Below are the code and all the weights of a small trained network. Each question names an input and a class and asks about switching units off, where a switched-off unit gives its printed mean instead of its output.

import numpy as np


def w(rows, s, z=0):
    codes = np.array(rows[::2]) - 128.0
    scale = np.full(codes.shape[1], s)
    scale[-1] = z or s
    return codes * scale


def f(y):
    return y / 2 * (1 + np.tanh(0.7978845608 * (y + 0.044715 * y**3)))


def log_softmax(a):
    a = a - a.max(-1, keepdims=True)
    return a - np.log(np.exp(a).sum(-1, keepdims=True))


def net(x, mask):
    res = np.array(x, float).reshape(1, 6) / 4 @ E
    y = f(res @ A[0][:, :-1].T + A[0][:, -1])
    res = res + np.where(mask, y, B[0][:, -1]) @ B[0][:, :-1]
    return log_softmax(res[-1] @ U[:, :-1].T + U[:, -1])


A, B = {}, {}
E = w([
[130,130,126,125,123,127,133,121,118],'x0',
[162,72,153,65,74,56,95,215,98],'x1',
[85,109,200,171,107,223,104,181,65],'x2',
[162,169,161,55,254,169,114,140,99],'x3',
[109,221,212,112,91,106,215,169,164],'x4',
[199,61,198,187,169,98,176,105,125],'x5',
],0.0093)
A[0] = w([
[199,50,158,17,78,35,80,255,39,49],'neuron 1',
[180,157,173,62,210,151,95,146,82,99],'neuron 2',
[171,179,105,74,112,76,210,95,136,34],'neuron 3',
[85,169,118,179,142,173,160,43,147,104],'neuron 4',
[65,111,195,154,114,218,129,192,32,51],'neuron 5',
[86,115,196,179,106,226,97,181,70,54],'neuron 6',
[39,171,64,62,98,150,79,151,111,91],'neuron 7',
[154,45,85,156,135,187,46,98,80,103],'neuron 8',
[86,73,80,252,39,91,128,101,171,105],'neuron 9',
[82,82,87,185,51,101,152,129,155,54],'neuron 10',
[108,156,125,184,184,170,160,88,148,81],'neuron 11',
[226,73,172,195,141,134,132,90,114,96],'neuron 12',
[209,76,181,169,160,119,175,115,169,117],'neuron 13',
[51,179,47,81,101,168,96,154,143,97],'neuron 14',
[166,152,170,84,225,183,114,132,82,116],'neuron 15',
[127,249,167,166,92,66,223,185,179,101],'neuron 16',
[190,142,23,38,160,31,171,88,234,1],'neuron 17',
[85,209,77,89,130,146,37,162,118,84],'neuron 18',
[150,56,30,193,160,147,20,93,91,98],'neuron 19',
[96,142,111,177,174,184,187,65,136,90],'neuron 20',
[140,145,159,75,188,145,113,107,117,77],'neuron 21',
[191,99,212,158,143,118,204,110,153,87],'neuron 22',
[90,168,109,175,156,133,150,85,96,57],'neuron 23',
[123,70,77,133,148,115,66,109,91,76],'neuron 24',
[115,154,80,183,171,195,136,69,152,92],'neuron 25',
[185,61,197,190,192,94,181,113,100,97],'neuron 26',
[75,84,128,205,26,134,138,121,128,94],'neuron 27',
[173,30,147,188,188,114,192,131,116,91],'neuron 28',
[134,135,139,60,221,178,111,131,122,89],'neuron 29',
[87,196,241,131,88,159,194,175,146,93],'neuron 30',
],0.008,0.0044)
B[0] = w([
[201,141,191,254,50,192,47,170,196,251],'neuron 1',
[148,80,159,41,134,180,188,122,205,214],'neuron 2',
[139,102,91,158,149,74,98,95,110,173],'neuron 3',
[182,129,193,178,60,126,70,159,158,211],'neuron 4',
[122,26,56,218,189,57,127,27,142,232],'neuron 5',
[115,58,53,197,181,80,134,22,127,228],'neuron 6',
[56,168,66,144,67,178,167,160,117,208],'neuron 7',
[173,209,127,99,184,44,64,130,45,234],'neuron 8',
[154,76,178,17,149,183,220,128,146,246],'neuron 9',
[152,107,159,63,141,173,194,108,161,195],'neuron 10',
[165,142,150,157,68,151,82,145,182,192],'neuron 11',
[51,155,70,132,111,140,162,178,86,201],'neuron 12',
[53,149,99,136,95,153,153,148,101,203],'neuron 13',
[30,153,109,144,81,142,161,188,104,208],'neuron 14',
[140,72,140,38,119,155,183,124,176,229],'neuron 15',
[164,184,162,60,203,70,80,148,68,244],'neuron 16',
[112,55,37,213,192,92,121,16,146,224],'neuron 17',
[56,135,80,128,94,182,154,163,106,198],'neuron 18',
[152,198,172,56,194,36,76,145,63,255],'neuron 19',
[173,132,161,184,75,157,57,160,173,207],'neuron 20',
[142,102,153,99,126,136,176,124,139,170],'neuron 21',
[74,165,96,115,88,137,138,132,85,200],'neuron 22',
[145,145,135,154,102,113,97,143,181,158],'neuron 23',
[148,191,172,81,149,70,64,129,89,184],'neuron 24',
[194,135,153,194,91,149,86,162,155,212],'neuron 25',
[36,158,61,144,94,180,148,177,121,218],'neuron 26',
[162,60,145,18,155,186,194,119,202,216],'neuron 27',
[57,184,85,148,95,158,164,178,97,204],'neuron 28',
[148,100,165,48,158,159,214,130,174,202],'neuron 29',
[163,197,160,91,205,25,49,120,27,231],'neuron 30',
],0.0079,0.0093)
U = w([
[167,199,159,78,182,64,90,145,51,203],'0',
[160,63,163,36,136,175,203,133,182,175],'1',
[11,171,78,145,76,164,151,182,94,127],'2',
[216,130,185,225,56,155,70,167,183,1],'3',
[127,41,61,202,186,84,126,39,127,98],'4',
],0.012,0.0014)

Each question gives the input, the list of numbers given to net, and the class t.
The units are the neurons (one row each of A and B). Each row of codes is followed by its name. A weight is (code - 128) times the scale printed after its matrix; where a second scale follows, it is the last column's (A, B and U).
mask holds one flag per neuron, in row order. A switched-off neuron (its flag False) gives its mean, the last column of its row in B, instead of its output. The means were averaged over made-up inputs and are rounded, as every weight is.
A unit's drop is (log p(t) with every unit on - log p(t) with that unit switched off) / (log p(t) with every unit on - log p(t) with every unit switched off).
The circuit of an input: a set's keep is (log p(t) with only the set's units on - log p(t) with every unit switched off) / (log p(t) with every unit on - log p(t) with every unit switched off). Starting from the 12 units with the biggest drops (on a tie, the unit counted first), units are removed one at a time, each time the one whose removal leaves the highest keep (on an exact tie, the one counted first), for as long as the keep stays at least 0.8.
circuit, biggest first: the units of the circuit, biggest drop first
top k neurons: the k neurons with the biggest drops, biggest first
drop of u: that unit's drop, to one decimal
input [3,8,-2,2,3,8], class 2: circuit, biggest first -> neuron 26; neuron 13
input [-7,8,6,5,2,5], class 3: circuit, biggest first -> neuron 1
input [3,-8,0,5,1,8], class 2: top 2 neurons -> neuron 26; neuron 12
input [-8,-3,2,0,-2,2], class 3: top 2 neurons -> neuron 30; neuron 16
input [-5,2,-8,-3,5,7], class 4: top 2 neurons -> neuron 17; neuron 3
input [-1,8,-5,-3,-7,-8], class 2: top 2 neurons -> neuron 7; neuron 14
input [-8,7,4,0,6,-6], class 3: top 3 neurons -> neuron 1; neuron 19; neuron 8
input [1,4,4,-4,3,-1], class 1: top 2 neurons -> neuron 27; neuron 17
input [4,3,7,-7,5,8], class 2: top 2 neurons -> neuron 26; neuron 22
input [6,-4,2,-2,7,-7], class 0: top 2 neurons -> neuron 30; neuron 16
input [-5,-2,8,-3,-5,-3], class 4: top 2 neurons -> neuron 5; neuron 6
input [8,6,8,-1,0,7], class 4: top 2 neurons -> neuron 5; neuron 6
input [7,-6,4,4,-6,2], class 0: top 3 neurons -> neuron 19; neuron 8; neuron 1
input [4,5,-6,2,-1,-5], class 4: circuit, biggest first -> neuron 17
input [-5,4,6,-2,6,3], class 0: top 3 neurons -> neuron 30; neuron 16; neuron 17
input [-3,-7,0,-8,-7,2], class 1: top 2 neurons -> neuron 9; neuron 27
input [-1,-8,0,-4,1,7], class 3: top 4 neurons -> neuron 4; neuron 20; neuron 25; neuron 11
input [1,-1,0,7,-3,-6], class 1: drop of neuron 29 -> 0.1
input [-6,5,-6,3,-1,2], class 4: drop of neuron 25 -> 0.1
input [4,5,8,7,-6,-3], class 4: circuit, biggest first -> neuron 5
input [5,8,-1,-3,-2,0], class 3: drop of neuron 1 -> 0.4
input [4,-7,0,6,-2,8], class 2: drop of neuron 12 -> 0.1
